Below is a small trained network, with its code and all its weights. Each question gives an input and a class and asks what happens when units are switched off, that is, made to give their printed mean instead of their output.

import numpy as np


def w(rows, s, z=0):
    codes = np.array(rows[::2]) - 128.0
    scale = np.full(codes.shape[1], s)
    scale[-1] = z or s
    return codes * scale


def f(y):
    return np.maximum(y, 0)


def log_softmax(a):
    a = a - a.max(-1, keepdims=True)
    return a - np.log(np.exp(a).sum(-1, keepdims=True))


def net(x, mask):
    res = np.array(x, float).reshape(1, 6) / 4 @ E
    y = f(res @ A[0][:, :-1].T + A[0][:, -1])
    res = res + np.where(mask, y, B[0][:, -1]) @ B[0][:, :-1]
    return log_softmax(res[-1] @ U[:, :-1].T + U[:, -1])


A, B = {}, {}
E = w([
[120,127,46,95],'x0',
[136,127,126,136],'x1',
[127,128,128,126],'x2',
[203,137,135,75],'x3',
[129,251,119,146],'x4',
[129,128,128,130],'x5',
],0.014)
A[0] = w([
[17,203,99,235,126],'n1',
[143,86,195,141,169],'n2',
[155,207,226,158,169],'n3',
[184,189,139,85,26],'n4',
[131,94,209,145,240],'n5',
[57,63,122,174,206],'n6',
[130,204,45,121,36],'n7',
[121,101,63,108,110],'n8',
[150,81,133,103,164],'n9',
[133,63,194,138,236],'n10',
[117,97,100,111,166],'n11',
[122,176,58,118,41],'n12',
[183,199,128,99,56],'n13',
[125,169,195,157,117],'n14',
[43,24,113,178,254],'n15',
[134,67,196,140,234],'n16',
[84,159,116,171,131],'n17',
[135,196,152,132,151],'n18',
[123,168,134,135,181],'n19',
[112,79,5,88,100],'n20',
[136,77,92,121,182],'n21',
[151,124,100,148,78],'n22',
[152,77,132,105,173],'n23',
[149,39,143,89,172],'n24',
[121,167,30,111,56],'n25',
[136,89,122,134,252],'n26',
[122,129,121,94,52],'n27',
[205,62,147,59,123],'n28',
[87,72,118,158,223],'n29',
],0.012,0.0028)
B[0] = w([
[137,226,1,159,255],'n1',
[99,195,131,99,182],'n2',
[95,115,148,238,231],'n3',
[136,102,205,144,184],'n4',
[98,203,161,103,195],'n5',
[132,94,210,103,202],'n6',
[190,185,170,61,201],'n7',
[127,75,114,168,166],'n8',
[102,114,94,97,174],'n9',
[115,190,146,62,202],'n10',
[122,80,130,128,160],'n11',
[166,181,143,70,177],'n12',
[156,110,206,122,193],'n13',
[89,150,144,174,186],'n14',
[152,43,234,115,232],'n15',
[110,190,152,67,200],'n16',
[130,168,77,137,180],'n17',
[150,130,150,185,196],'n18',
[148,146,116,159,174],'n19',
[128,20,104,199,201],'n20',
[107,77,127,104,173],'n21',
[129,130,136,123,134],'n22',
[98,119,95,91,177],'n23',
[99,148,71,69,208],'n24',
[177,173,152,54,186],'n25',
[98,112,137,81,170],'n26',
[136,117,131,108,135],'n27',
[71,157,36,138,208],'n28',
[135,85,184,110,186],'n29',
],0.033,0.013)
U = w([
[171,149,217,82,116],'0',
[117,165,57,226,82],'1',
[126,31,170,151,251],'2',
[208,162,32,108,200],'3',
[103,179,83,82,132],'4',
[157,107,203,230,104],'5',
[136,53,2,97,38],'6',
],0.0074,0.0032)

Each question gives the input, the list of numbers given to net, and the class t.
The units are the neurons (one row each of A and B). Each row of codes is followed by its name. A weight is (code - 128) times the scale printed after its matrix; where a second scale follows, it is the last column's (A, B and U).
mask holds one flag per neuron, in row order. A switched-off neuron (its flag False) gives its mean, the last column of its row in B, instead of its output. The means were averaged over made-up inputs and are rounded, as every weight is.
A unit's drop is (log p(t) with every unit on - log p(t) with that unit switched off) / (log p(t) with every unit on - log p(t) with every unit switched off).
The circuit of an input: a set's keep is (log p(t) with only the set's units on - log p(t) with every unit switched off) / (log p(t) with every unit on - log p(t) with every unit switched off). Starting from the 12 units with the biggest drops (on a tie, the unit counted first), units are removed one at a time, each time the one whose removal leaves the highest keep (on an exact tie, the one counted first), for as long as the keep stays at least 0.8.
units of the circuit, in order: the units of the circuit, biggest drop first
k most important neurons: the k neurons with the biggest drops, biggest first
drop when u is switched off: that unit's drop, to one decimal
input [-1,-7,6,8,8,6], class 5: units of the circuit, in order	[n3]
input [4,-6,-2,-7,1,5], class 3: units of the circuit, in order	[n1 n3]
input [1,7,-4,-6,0,5], class 2: units of the circuit, in order	[n15 n7]
input [7,2,0,0,4,3], class 3: 2 most important neurons	[n15 n6]
input [0,-1,2,8,-7,-8], class 4: 2 most important neurons	[n10 n16]
input [-7,3,-6,3,0,8], class 4: 2 most important neurons	[n15 n6]
input [-5,1,-5,7,1,4], class 5: 3 most important neurons	[n1 n3 n4]
input [6,-4,6,0,-8,-4], class 2: 2 most important neurons	[n15 n1]
input [-2,2,4,1,-4,-4], class 4: 3 most important neurons	[n28 n24 n13]
input [-6,-4,-6,6,0,2], class 4: 2 most important neurons	[n15 n28]
input [2,-4,-3,-4,2,5], class 3: drop when n23 is switched off	0.0
input [3,1,8,-8,3,-2], class 3: drop when n1 is switched off	1.4
input [-3,-7,0,-6,1,5], class 1: drop when n7 is switched off	0.1
input [-6,5,-8,-8,3,-2], class 1: units of the circuit, in order	[n1]
